Below is a small trained network, with its code and all its weights. Each question gives an input and a class and asks what happens when units are switched off, that is, made to give their printed mean instead of their output.

import numpy as np


def w(rows, s, z=0):
    codes = np.array(rows[::2]) - 128.0
    scale = np.full(codes.shape[1], s)
    scale[-1] = z or s
    return codes * scale


def f(y):
    return np.maximum(y, 0)


def log_softmax(a):
    a = a - a.max(-1, keepdims=True)
    return a - np.log(np.exp(a).sum(-1, keepdims=True))


def net(x, mask):
    res = np.array(x, float).reshape(1, 7) / 4 @ E
    y = f(res @ A[0][:, :-1].T + A[0][:, -1])
    res = res + np.where(mask, y, B[0][:, -1]) @ B[0][:, :-1]
    return log_softmax(res[-1] @ U[:, :-1].T + U[:, -1])


A, B = {}, {}
E = w([
[176,128,155,214,162,108,158,52,101,91,56],'x0',
[148,154,166,136,124,135,179,174,7,98,184],'x1',
[91,109,225,56,104,122,173,141,118,220,102],'x2',
[125,146,163,195,99,202,226,133,223,172,159],'x3',
[51,117,135,154,145,141,7,173,137,105,87],'x4',
[161,138,21,142,116,178,148,244,90,111,105],'x5',
[216,162,114,149,116,253,41,126,129,158,193],'x6',
],0.0045)
A[0] = w([
[58,119,83,122,125,146,129,188,238,154,109,149],'neuron 1',
[83,127,235,176,125,153,246,141,157,158,140,250],'neuron 2',
[64,109,160,110,136,11,147,126,84,101,47,190],'neuron 3',
[88,121,132,162,128,154,69,182,99,108,101,140],'neuron 4',
[126,131,118,137,119,147,140,142,142,133,110,42],'neuron 5',
[118,114,174,107,128,128,56,108,120,142,130,81],'neuron 6',
[125,122,116,119,132,116,146,148,108,113,143,106],'neuron 7',
[89,135,126,47,127,79,169,163,94,106,236,202],'neuron 8',
[146,142,125,108,120,137,149,112,119,153,106,87],'neuron 9',
[151,101,123,115,130,130,108,99,122,137,106,157],'neuron 10',
[121,122,132,128,122,117,136,130,125,124,120,129],'neuron 11',
[139,122,100,154,122,139,121,133,157,110,161,90],'neuron 12',
[131,133,156,144,128,126,163,109,129,128,118,134],'neuron 13',
[140,124,131,124,120,132,136,121,126,135,119,109],'neuron 14',
[99,126,139,118,131,68,157,130,102,110,101,100],'neuron 15',
[103,121,117,120,132,128,127,149,163,134,122,165],'neuron 16',
[127,132,104,120,131,142,115,176,94,124,129,131],'neuron 17',
[91,137,116,162,139,149,61,175,105,104,102,121],'neuron 18',
[122,117,126,146,120,156,161,159,148,143,113,58],'neuron 19',
[115,133,89,208,132,118,76,122,145,58,162,169],'neuron 20',
[135,133,153,115,145,143,89,100,126,149,123,53],'neuron 21',
[64,127,203,106,126,134,31,123,147,144,147,149],'neuron 22',
[122,133,104,115,133,111,145,149,98,119,138,108],'neuron 23',
[135,132,87,108,127,157,106,216,48,118,122,141],'neuron 24',
[129,111,109,125,126,133,120,155,111,118,137,119],'neuron 25',
],0.013,0.0024)
B[0] = w([
[61,127,117,111,106,128,131,157,122,131,34,205],'neuron 1',
[102,210,149,155,127,121,167,113,119,120,253,253],'neuron 2',
[47,208,114,123,173,125,76,84,131,117,80,255],'neuron 3',
[142,77,123,155,128,112,175,101,136,136,171,186],'neuron 4',
[113,137,132,114,129,122,114,127,124,129,142,137],'neuron 5',
[107,145,133,98,126,113,84,151,119,123,154,167],'neuron 6',
[130,146,128,117,113,124,128,145,125,134,117,148],'neuron 7',
[76,94,163,108,90,150,159,177,122,162,147,208],'neuron 8',
[168,125,121,150,114,115,121,150,130,99,137,144],'neuron 9',
[133,141,125,154,122,102,123,151,112,89,150,152],'neuron 10',
[134,133,124,122,131,124,118,125,124,122,125,141],'neuron 11',
[119,161,128,150,140,107,151,118,122,111,84,153],'neuron 12',
[146,135,108,145,132,144,144,133,136,138,143,163],'neuron 13',
[139,126,122,146,126,111,131,147,135,114,132,135],'neuron 14',
[127,144,110,103,140,108,76,119,142,117,111,181],'neuron 15',
[102,124,132,135,121,134,126,142,115,117,96,157],'neuron 16',
[134,143,144,138,103,150,158,151,130,125,119,169],'neuron 17',
[159,74,147,159,132,135,161,107,126,132,158,189],'neuron 18',
[115,146,138,108,125,107,111,123,122,119,148,150],'neuron 19',
[205,194,113,160,156,143,136,86,140,126,122,197],'neuron 20',
[126,128,124,106,116,95,124,155,114,112,140,147],'neuron 21',
[115,129,116,74,127,97,54,161,114,108,115,201],'neuron 22',
[139,153,129,119,101,126,122,153,139,126,112,154],'neuron 23',
[137,168,129,136,67,148,188,192,143,128,117,209],'neuron 24',
[137,144,137,133,113,137,146,138,127,127,120,151],'neuron 25',
],0.025,0.0099)
U = w([
[217,75,104,119,160,94,68,110,114,100,161,82],'0',
[64,164,139,64,123,91,79,153,105,115,128,202],'1',
[119,97,96,101,99,159,125,168,146,143,8,61],'2',
[117,52,159,91,150,147,115,102,129,195,142,3],'3',
[110,2,149,91,110,127,118,152,117,182,114,81],'4',
[148,148,85,179,225,109,101,6,152,97,118,149],'5',
[187,118,173,185,92,176,227,138,133,166,211,172],'6',
],0.006,0.0022)

Each question gives the input, the list of numbers given to net, and the class t.
The units are the neurons (one row each of A and B). Each row of codes is followed by its name. A weight is (code - 128) times the scale printed after its matrix; where a second scale follows, it is the last column's (A, B and U).
mask holds one flag per neuron, in row order. A switched-off neuron (its flag False) gives its mean, the last column of its row in B, instead of its output. The means were averaged over made-up inputs and are rounded, as every weight is.
A unit's drop is (log p(t) with every unit on - log p(t) with that unit switched off) / (log p(t) with every unit on - log p(t) with every unit switched off).
The circuit of an input: a set's keep is (log p(t) with only the set's units on - log p(t) with every unit switched off) / (log p(t) with every unit on - log p(t) with every unit switched off). Starting from the 12 units with the biggest drops (on a tie, the unit counted first), units are removed one at a time, each time the one whose removal leaves the highest keep (on an exact tie, the one counted first), for as long as the keep stays at least 0.8.
units of the circuit, in order: the units of the circuit, biggest drop first
unit that matters most: the unit with the biggest drop
top k neurons: the k neurons with the biggest drops, biggest first
drop of u: that unit's drop, to one decimal
input [-6,2,-1,4,1,5,1], class 2: units of the circuit, in order	neuron 1; neuron 2
input [-2,8,-8,0,6,-4,-6], class 5: units of the circuit, in order	neuron 20
input [4,1,-1,7,8,-3,-7], class 5: units of the circuit, in order	neuron 8; neuron 24
input [-3,2,2,8,-4,1,-2], class 6: top 2 neurons	neuron 2; neuron 3
input [7,-5,4,-2,-4,-3,3], class 6: top 4 neurons	neuron 3; neuron 22; neuron 1; neuron 15
input [1,-5,-8,-8,-6,7,-8], class 5: top 3 neurons	neuron 20; neuron 3; neuron 1
input [4,-7,0,3,5,4,-5], class 2: top 3 neurons	neuron 1; neuron 2; neuron 16
input [1,6,2,5,-5,6,-8], class 6: top 2 neurons	neuron 2; neuron 22
input [-2,-2,-4,-3,-2,-5,4], class 0: top 3 neurons	neuron 3; neuron 1; neuron 2
input [-8,3,-8,3,8,-5,-2], class 2: top 2 neurons	neuron 2; neuron 1
input [-2,4,5,-2,8,4,-1], class 2: top 2 neurons	neuron 2; neuron 24
input [-1,-5,-8,0,5,-8,3], class 5: top 2 neurons	neuron 20; neuron 8
input [-2,5,-7,-6,7,-5,6], class 0: top 2 neurons	neuron 22; neuron 2
input [-6,-7,-6,7,-1,3,3], class 2: unit that matters most	neuron 1
input [-7,-3,-2,-3,4,7,8], class 6: top 3 neurons	neuron 18; neuron 4; neuron 3
input [-3,-8,0,-5,0,7,-7], class 2: drop of neuron 1	0.2
input [0,6,-2,-1,-8,7,-2], class 6: drop of neuron 3	0.1
input [3,-6,-3,5,-8,-5,-8], class 5: drop of neuron 24	0.1
